Here is a tiny trained network, its code and every weight. The questions are about switching its units off for an input and a target symbol, where a switched-off unit gives its printed mean instead of its output.

import numpy as np


def w(rows, s, z=0):
    codes = np.array(rows[::2]) - 128.0
    scale = np.full(codes.shape[1], s)
    scale[-1] = z or s
    return codes * scale


def f(y):
    return np.maximum(y, 0)


def softmax(a):
    e = np.exp(a - a.max(-1, keepdims=True))
    return e / e.sum(-1, keepdims=True)


def log_softmax(a):
    a = a - a.max(-1, keepdims=True)
    return a - np.log(np.exp(a).sum(-1, keepdims=True))


def net(x, mask):
    ids = ['γδεζθστφω'.index(c) for c in x.split()]
    T = len(ids)
    res = E[ids] + P[:T]
    u = 0
    for l in range(2):
        r = res
        for j in range(2):
            rows = slice(2 * j, 2 * j + 2)
            q, k, v = (r @ M[l][rows].T for M in (Q, K, V))
            z = softmax(np.where(np.tri(T) > 0, q @ k.T / 2**0.5, -1e9)) @ v
            o = O[l][rows]
            res = res + np.where(mask[u + j], z, o[:, -1]) @ o[:, :-1]
        u += 2
        y = f(res @ A[l][:, :-1].T + A[l][:, -1])
        res = res + np.where(mask[u : u + 8], y, B[l][:, -1]) @ B[l][:, :-1]
        u += 8
    return log_softmax(res[-1] @ U[:, :-1].T + U[:, -1])


Q, K, V, O, A, B = {}, {}, {}, {}, {}, {}
E = w([
[92,194,147,107],'γ',
[154,31,111,43],'δ',
[172,18,151,131],'ε',
[142,207,112,97],'ζ',
[95,106,88,25],'θ',
[132,199,121,122],'σ',
[235,51,116,93],'τ',
[160,3,112,79],'φ',
[158,146,228,100],'ω',
],0.017)
P = w([
[40,86,84,254],'0',
[136,112,214,136],'1',
[140,148,134,119],'2',
[158,155,153,121],'3',
[133,152,151,83],'4',
[166,156,161,91],'5',
[158,156,173,74],'6',
[188,161,169,80],'7',
[156,150,143,57],'8',
[181,157,143,67],'9',
[184,158,126,30],'10',
[212,153,110,52],'11',
[176,154,161,53],'12',
],0.0081)
Q[0] = w([
[149,173,198,147],'L0H1',
[254,167,128,136],'L0H1',
[178,73,12,148],'L0H2',
[58,250,116,133],'L0H2',
],0.0082)
K[0] = w([
[168,141,139,69],'L0H1',
[108,129,110,56],'L0H1',
[21,86,11,152],'L0H2',
[169,165,73,51],'L0H2',
],0.011)
V[0] = w([
[180,154,154,149],'L0H1',
[128,125,109,112],'L0H1',
[77,101,90,246],'L0H2',
[162,128,138,124],'L0H2',
],0.012)
O[0] = w([
[195,126,150,119,61],'L0H1',
[116,103,74,167,193],'L0H1',
[78,141,254,131,8],'L0H2',
[169,150,98,96,250],'L0H2',
],0.0091,0.0013)
A[0] = w([
[121,178,41,104,109],'L0N1',
[121,252,73,155,254],'L0N2',
[45,200,132,179,3],'L0N3',
[180,126,193,94,118],'L0N4',
[154,79,200,82,228],'L0N5',
[172,113,87,48,104],'L0N6',
[113,219,88,159,111],'L0N7',
[189,156,91,139,163],'L0N8',
],0.012,0.0051)
B[0] = w([
[140,204,175,99,182],'L0N1',
[233,65,207,53,179],'L0N2',
[98,42,170,158,130],'L0N3',
[93,122,95,147,196],'L0N4',
[119,193,61,201,255],'L0N5',
[139,130,160,226,226],'L0N6',
[165,28,132,157,146],'L0N7',
[2,155,118,70,180],'L0N8',
],0.0091,0.015)
Q[1] = w([
[107,91,137,163],'L1H1',
[136,131,100,181],'L1H1',
[86,95,106,184],'L1H2',
[108,97,8,206],'L1H2',
],0.014)
K[1] = w([
[102,128,186,137],'L1H1',
[115,69,156,170],'L1H1',
[111,37,124,148],'L1H2',
[13,62,251,182],'L1H2',
],0.012)
V[1] = w([
[156,197,30,77],'L1H1',
[190,150,144,101],'L1H1',
[121,255,225,209],'L1H2',
[16,136,201,105],'L1H2',
],0.0079)
O[1] = w([
[56,7,188,185,2],'L1H1',
[68,97,103,98,88],'L1H1',
[53,196,200,164,230],'L1H2',
[212,108,217,86,189],'L1H2',
],0.012,0.0064)
A[1] = w([
[87,177,43,107,92],'L1N1',
[197,156,147,69,2],'L1N2',
[154,96,117,128,86],'L1N3',
[108,139,169,90,94],'L1N4',
[158,122,173,45,192],'L1N5',
[151,77,6,127,58],'L1N6',
[129,133,28,180,221],'L1N7',
[183,155,178,134,130],'L1N8',
],0.011,0.0068)
B[1] = w([
[144,149,70,146,164],'L1N1',
[68,90,104,185,208],'L1N2',
[111,187,196,164,145],'L1N3',
[159,103,109,120,156],'L1N4',
[129,86,136,193,206],'L1N5',
[2,144,209,121,187],'L1N6',
[132,80,116,40,211],'L1N7',
[110,93,101,79,253],'L1N8',
],0.0096,0.013)
U = w([
[131,144,83,204,68],'γ',
[148,134,182,61,199],'δ',
[187,205,159,110,230],'ε',
[133,163,95,89,32],'ζ',
[180,101,142,176,230],'θ',
[173,154,85,138,64],'σ',
[57,137,91,185,2],'τ',
[254,152,147,50,156],'φ',
[55,148,131,251,33],'ω',
],0.0086,0.0045)

Each question gives the input, a string of symbols that net reads in full, and the target symbol t.
The units are the heads (2 rows each of Q, K, V and O) and the neurons (one row each of A and B). Each row of codes is followed by its name. A weight is (code - 128) times the scale printed after its matrix; where a second scale follows, it is the last column's (O, A, B and U).
mask holds one flag per unit, layer by layer, with each layer's heads first. A switched-off unit (its flag False) gives its mean, the last column of its rows in O or B, instead of its output. The means were averaged over made-up inputs and are rounded, as every weight is.
A unit's drop is (log p(t) with every unit on - log p(t) with that unit switched off) / (log p(t) with every unit on - log p(t) with every unit switched off).
The circuit of an input: a set's keep is (log p(t) with only the set's units on - log p(t) with every unit switched off) / (log p(t) with every unit on - log p(t) with every unit switched off). Starting from the 12 units with the biggest drops (on a tie, the unit counted first), units are removed one at a time, each time the one whose removal leaves the highest keep (on an exact tie, the one counted first), for as long as the keep stays at least 0.8.
circuit, biggest first: the units of the circuit, biggest drop first
most important unit: the unit with the biggest drop
top k neurons: the k neurons with the biggest drops, biggest first
top k neurons in layer l: the k neurons of layer l with the biggest drops, biggest first
which heads matter: for each layer, one digit per head in row order, 1 if its drop is at least 0.15 and else 0, layers parted by /
input ω ζ δ ω ε ω ε ω ε ε δ ω ε, target ω: circuit, biggest first -> (L1H2, L0N2)
input τ ε δ τ ζ, target θ: circuit, biggest first -> (L0N2, L0N5, L1N5, L1N2)
input ω φ φ ζ δ ε δ δ τ, target ω: circuit, biggest first -> (L1H2, L0N2)
input ζ ε ε φ ω ε δ ω ε δ θ φ σ, target θ: circuit, biggest first -> (L0N2, L0H2, L1H1)
input ω δ ε τ ε, target ω: circuit, biggest first -> (L1H2)
input φ ω γ ε ω δ σ, target θ: top 3 neurons in layer 0 -> (L0N2, L0N5, L0N8)
input θ τ θ ε ε ε, target θ: top 2 neurons -> (L0N5, L1N2)
input τ θ ω ζ, target θ: top 4 neurons -> (L0N2, L0N5, L1N5, L0N8)
input ε τ δ ε, target ε: circuit, biggest first -> (L0H2, L1H1)
input φ ε δ, target φ: which heads matter -> 01 / 01
input σ δ ε γ ω θ ε δ γ ε, target σ: top 3 neurons -> (L1N2, L0N3, L0N2)
input τ δ ε ω ε σ τ, target τ: circuit, biggest first -> (L1H2, L0N8, L0N1)
input ε δ δ ζ ε ζ ε γ, target θ: top 2 neurons -> (L0N8, L0N1)
input ε ζ ζ ω φ, target ε: circuit, biggest first -> (L0H2, L0N5, L1H1)
input τ ε ε ε ε γ θ δ ε τ ζ δ, target τ: circuit, biggest first -> (L1H2, L1N6, L0N1)
input φ φ τ, target φ: most important unit -> L0H2
input ε φ δ ε γ δ δ τ ω ε ε, target ε: circuit, biggest first -> (L0H2, L0N5, L1H1)
input σ θ θ ε ω τ ζ δ, target σ: which heads matter -> 01 / 10
input ω δ ε ε ε δ ζ ε ω ε δ ε δ, target ω: circuit, biggest first -> (L1H2, L0N2)
input δ φ φ δ ε ε δ δ ε ε ζ τ, target δ: top 3 neurons -> (L1N6, L1N7, L0N6)
input σ δ ζ δ δ ω φ, target σ: which heads matter -> 01 / 10
input θ ε δ, target θ: which heads matter -> 11 / 01
input φ ω ω ζ ε δ ε θ θ ε, target φ: which heads matter -> 01 / 01
input δ φ δ τ, target δ: circuit, biggest first -> (L1N6, L1H2, L1N7, L0N1)
input ε τ δ ε ε ε ζ φ ζ θ ε ω τ, target ε: top 3 neurons -> (L0N5, L0N2, L1N5)
input γ ε φ φ φ δ, target γ: top 3 neurons in layer 1 -> (L1N2, L1N5, L1N7)
input θ δ φ ε δ ε τ, target θ: top 2 neurons -> (L0N5, L1N2)
